After every row comes roughly how far along a hidden order it lies, from 0 to 12.
[ -2  -6   0  -4   4   8  -7   9   4  -2  -8  -8   5  -6   1   1   6  17
   8  10  17  21 -29  10 -13  12  -5  -5   5  -8  -3   2 -11   4  -1  -7
   0  -7  29 -16   2  -9 -16   2  13 -13  18   5   6  22   9   1   2  30
   6   0   5   9   7  -9   0  -2  -1  12   0   0  -3 -15 -14 -11  29  10
  -4   1  -7   4  10 -12   2   6   9  -6  19  -2  -1   4   7   0   9  22
  -3 -15  -5 -12   1  12   1   8   4   2   3  -6   9 -16   6  -7   4 -13
 -11 -25   1   1   6   5   2  -1  -5   4 -12   0  14  -4 -28  23 -11   7
  -1   2   9]  12
[ -4 -14   6  -1  -2   5   4   2  -2   7  -1   4   8  -2   2  -4   3  12
  24  -7  -7  -7  10  -3  -4   6   2   4   7   8   4  10 -14   0   5  -7
  -1   8  -4   1  -2   3 -15 -12   6   7   0   0  -3   3  -3   1  -6   4
   1   2  -3  11  -4 -14   5  -3 -12  -1   4  -8   1  -8  -1   3   0   7
  -8  -3  -7   1  -4  -6   9   6   1  -5  -1  -1 -13 -15  11   6   9 -33
  -5  -3  -2  -3   0   2  -1  -3   1  -5   6   2   4   6   3 -10   7   8
  -7   4  -4  -2   8   2  15 -17  -9   2 -11  -4   5  -2  -6  -9  -3   3
   5  -6   9]  2
[  1 -22  -2   4   1  23  13   2   1   8  -5  19 -19   2  -7  -9  -3   3
 -29  15   8  -3 -15   8  -4 -10  -4   6  -4  -9  -8   0  -7  -7  -3   2
  -6  11  -9  -1  -5   5   9  -1  -5   4  -2   3  -4   0 -13  -9   4 -12
   1  -2   0   2   6  13   4   7  18   5   2  -1   9  -7  13   0 -22  -9
   1  13  -7  10  -6  10   0 -11  -6   3   1   5   3  -2  -4  -3   2   4
  -6   2   0  -2  -3 -13   6  -1   1   3   7   5  -4  19  -1  -1  -3  -8
   5   3   9   0  -7  11  -5   0   1  15  -4  -1 -12  14  -7   0   4  -4
  -7   1  -8]  0
[  2  18  -2  11  -7   3   2   2  -9  -7  -4   2   2   0   1  -2   4 -17
  -1 -14   4   5  19   5 -16  -7   0   9  -2   0  -5 -14  18   5  -6   6
   9  -3  16  -2   9   4  -4   3   9  -6   2   4   4  12  -7   3   5  14
   9  -2   6  -2   6  -1   0   3   0   7   0 -13   2 -12  -9  -5  14  -6
   0   2  -3  -4  12  -5   5  -1  -2   4  23   1   8   5   2  -1  -7   9
  -2  -7  -6  12   3   3  -9   3   9  12  -1   1   0 -10   5   8   2  -6
  -6   1  -6   1 -13   6   4  11   3  -1  -2   0  42 -11   0   4  -2   0
   4   3   9]  7
[  3 -17  -4 -20   7  10 -16  11   1   2   8  10   5   0  -1   1  -3 -27
 -34  17  43  21 -34 -15  14  -3  -9  -1 -22  12  -5  -9  29   9   7 -18
  -2 -20 -17  18 -10 -21 -28  15 -11   8  13  18   0  18  -4 -10   0 -14
  -1   3  -4  -5   1  -2 -17 -20   8  -7  12   6 -15 -20 -13   3   1  -5
  -8   7  15   7   7  15 -11 -10  12   8  -1   6   6  20  -7  -8  -5   3
  -2 -23  -6 -20 -11  10   1   4  -5  11   2 -14  18  -3  -6   3  -4   7
   4 -10  -4  14  -5   2 -11  14  11   1  -2   1 -15  17  10  14  -5  -9
   6 -18 -24]  3
[ 12  21   5 -15   2 -15  -2  -9 -12 -14   1  -1  33  -4 -12   6 -11 -54
  -4 -18  22  12 -39 -10  19  12  -3 -17 -24  21   9  -3   8  23 -11  -8
  -3 -17 -18  -2 -11  -9 -44   0   6  22   4   4  -1 -27  -3  -1 -10 -13
 -11  16 -13   2 -13 -16 -14 -14 -31  -9  -5  26 -15   3 -15  11  -8  -4
  -2 -16  29  -3  19   6 -18  23   1   8   2   2  -9 -10  -8   1 -34 -24
   9 -13   9  -8  -2  11 -12   9  -6   9 -21  -1  13   0  12   5 -14  21
   9  17 -17   5 -23 -22   5  -9 -10 -23  -9   3  11  -4  34  11 -13  -3
  20   1   6]  5
[  3  23   1   0  -5   1  -1  -6  -9  -8  -2   0  12  -7  -7   5  -3 -34
 -13 -12   9   5  -2  -5  -6  -2  -4   2 -13  10  -4 -13   7   9 -19   7
   4  -4   9  -6  10  -3  -8  -3  13  -1  13   0   6  -2  -1   9  -4   5
  -2   3  -3  -1   3 -10  -3  -7 -14   2   4   0  -5 -13 -13   1  -1  -2
   1  -5  10   0  16   1 -10   4  -5   7   8   3   3  -2   0  -2 -10   3
   4   4  -9   3   3   7 -17   5   6  16   0  -9   5   0   9   6  -9   6
   4  10 -14   5 -18  -9   4   7  -7  -6  -8   0  17  -1   8   6  -9  -5
  11   8  15]  6
[  6  -8  -4  11  -5   9  15   6 -12  -6  -2  21 -10   8  -1  -8   8  -4
 -10  -6  17   6 -10  13  -1  -4   3  10 -20   3   0  -5   5  -3  -1  13
  10  10 -21  -2 -20   1  -7  -6  10   6 -10  -1 -12 -12  -8 -13   9  -9
   3  -2  -5   2   7   3   9  10  -5  10  -7  -4  12   5   8  -4 -15  -9
  -7  -6  -8   2  -7   7  10   2 -12   4  25   5  -4   0  -2  -9  -6   2
 -16  -9   9  -5  -6  -5  -8   1   9  12  -8   7   3  17   7  -1  12  11
  -2  -5  14   1 -21   3   0   6  -2   1 -11   1  -1  11  -1 -10  -4  -5
  -9   2   0]  4
[ -2  -6   7   5   0  16   5   4   2   4  -7   2   0  -2   1  -4   3  16
  18   3  -8   0   6   5  -9   6  -1   7  11   1   2   4 -14   1   3  -3
  -2   5  11  -9   2   0 -10 -12  10   2   4   2   0  11   1   7  -3  15
   5   0   0  11   4 -13   5   0  14   7  -2  -9   3 -12  -1   1  15   9
  -8   0 -17   2  -6  -6   9   6   3  -6   7  -2  -8 -10  10   5  14 -12
  -5  -3  -5  -5   2   5  -2   0   4   2   5   4   2  -1   4 -12   3   2
 -10  -4  -2  -5   6   3  12 -11  -6   3 -11  -2  12  -1 -15   1  -5   6
  -1  -2  14]  5
[  7  17  -3   0  -6  -3   3  -6  -5  -9  -1   5   5  -2  -5   0  -2 -42
 -24  -8  18  -3 -11  -3   7  -8  -1  -7 -19   9   0 -15  17   9  -8   3
   4  -4 -13   7  -2  -6  -6   8   1   5  -1   1   2 -16 -11  -2   2  -8
  -2   0  -5  -7  -5   3  -4  -7  -3  -4   4   2   2   2  -4   2 -12 -10
   5  -3  20   0  12   8  -8   1  -5   9   5   4   5   5  -5  -4 -23  -3
   4   0  -1  13  -2   2 -14   2   0  15 -13  -3  -1   5   4  14  -7   5
   8  11  -5   5 -22  -6  -7   9   1 -10   2   4  14   2  27  -7   0  -5
   9   2  -3]  2
